Below are the code and all the weights of a small trained network. Each question names an input and a class and asks about switching units off, where a switched-off unit gives its printed mean instead of its output.

import numpy as np


def w(rows, s, z=0):
    codes = np.array(rows[::2]) - 128.0
    scale = np.full(codes.shape[1], s)
    scale[-1] = z or s
    return codes * scale


def f(y):
    return np.maximum(y, 0)


def log_softmax(a):
    a = a - a.max(-1, keepdims=True)
    return a - np.log(np.exp(a).sum(-1, keepdims=True))


def net(x, mask):
    res = np.array(x, float).reshape(1, 4) / 4 @ E
    y = f(res @ A[0][:, :-1].T + A[0][:, -1])
    res = res + np.where(mask, y, B[0][:, -1]) @ B[0][:, :-1]
    return log_softmax(res[-1] @ U[:, :-1].T + U[:, -1])


A, B = {}, {}
E = w([
[65,7,136,48,105,188,169,82],'x0',
[169,110,190,142,127,103,132,91],'x1',
[106,111,76,95,150,34,100,30],'x2',
[65,84,177,185,189,95,217,93],'x3',
],0.012)
A[0] = w([
[93,125,33,54,111,156,113,140,70],'neuron 1',
[99,139,64,62,125,46,107,61,194],'neuron 2',
[62,101,143,190,142,105,169,104,172],'neuron 3',
[151,11,135,32,91,216,120,120,161],'neuron 4',
[172,161,103,126,111,160,102,215,252],'neuron 5',
[70,50,144,180,125,177,194,156,210],'neuron 6',
[132,84,114,107,127,107,152,44,193],'neuron 7',
],0.012,0.0039)
B[0] = w([
[26,138,70,208,149,166,172,120,193],'neuron 1',
[135,21,85,159,144,146,55,146,225],'neuron 2',
[164,63,107,92,174,90,196,88,196],'neuron 3',
[35,231,107,60,125,89,91,112,248],'neuron 4',
[162,177,158,228,90,135,144,171,239],'neuron 5',
[51,162,192,158,157,106,162,159,220],'neuron 6',
[122,117,131,92,147,97,9,91,196],'neuron 7',
],0.014,0.017)
U = w([
[195,53,130,106,121,67,45,97,198],'0',
[105,110,103,178,122,181,132,151,67],'1',
[217,139,121,117,107,148,180,85,53],'2',
[133,89,196,155,170,154,255,153,223],'3',
[90,200,175,47,87,86,87,108,14],'4',
[246,236,156,187,62,137,102,198,253],'5',
],0.0088,0.0024)

Each question gives the input, the list of numbers given to net, and the class t.
The units are the neurons (one row each of A and B). Each row of codes is followed by its name. A weight is (code - 128) times the scale printed after its matrix; where a second scale follows, it is the last column's (A, B and U).
mask holds one flag per neuron, in row order. A switched-off neuron (its flag False) gives its mean, the last column of its row in B, instead of its output. The means were averaged over made-up inputs and are rounded, as every weight is.
A unit's drop is (log p(t) with every unit on - log p(t) with that unit switched off) / (log p(t) with every unit on - log p(t) with every unit switched off).
The circuit of an input: a set's keep is (log p(t) with only the set's units on - log p(t) with every unit switched off) / (log p(t) with every unit on - log p(t) with every unit switched off). Starting from all 7 units, units are removed one at a time, each time the one whose removal leaves the highest keep (on an exact tie, the one counted first), for as long as the keep stays at least 0.8.
units of the circuit, in order: the units of the circuit, biggest drop first
unit that matters most: the unit with the biggest drop
k most important neurons: the k neurons with the biggest drops, biggest first
drop when u is switched off: that unit's drop, to one decimal
input [-5,-2,-1,4], class 3: 2 most important neurons	neuron 4; neuron 7
input [6,8,0,8], class 4: unit that matters most	neuron 7
input [6,-8,2,-7], class 1: 2 most important neurons	neuron 1; neuron 2
input [4,-6,4,-7], class 1: 2 most important neurons	neuron 1; neuron 2
input [5,-8,-4,-5], class 4: 2 most important neurons	neuron 4; neuron 2
input [-6,-5,3,8], class 3: 2 most important neurons	neuron 7; neuron 4
input [-3,-5,6,-2], class 0: 4 most important neurons	neuron 2; neuron 6; neuron 5; neuron 4
input [-1,5,1,1], class 0: 4 most important neurons	neuron 4; neuron 5; neuron 6; neuron 1
input [1,-4,-4,0], class 5: units of the circuit, in order	neuron 3; neuron 2; neuron 5
input [-3,1,1,3], class 0: 4 most important neurons	neuron 6; neuron 5; neuron 1; neuron 4
input [1,1,-5,0], class 5: units of the circuit, in order	neuron 3; neuron 1
input [-2,-7,7,0], class 0: 3 most important neurons	neuron 2; neuron 5; neuron 6
input [5,-5,3,6], class 4: 3 most important neurons	neuron 6; neuron 7; neuron 4
input [2,8,-8,-2], class 4: unit that matters most	neuron 4
input [4,2,-4,3], class 4: drop when neuron 4 is switched off	0.7
input [-2,0,4,-7], class 1: drop when neuron 2 is switched off	0.5
input [3,-1,8,0], class 0: drop when neuron 4 is switched off	0.0
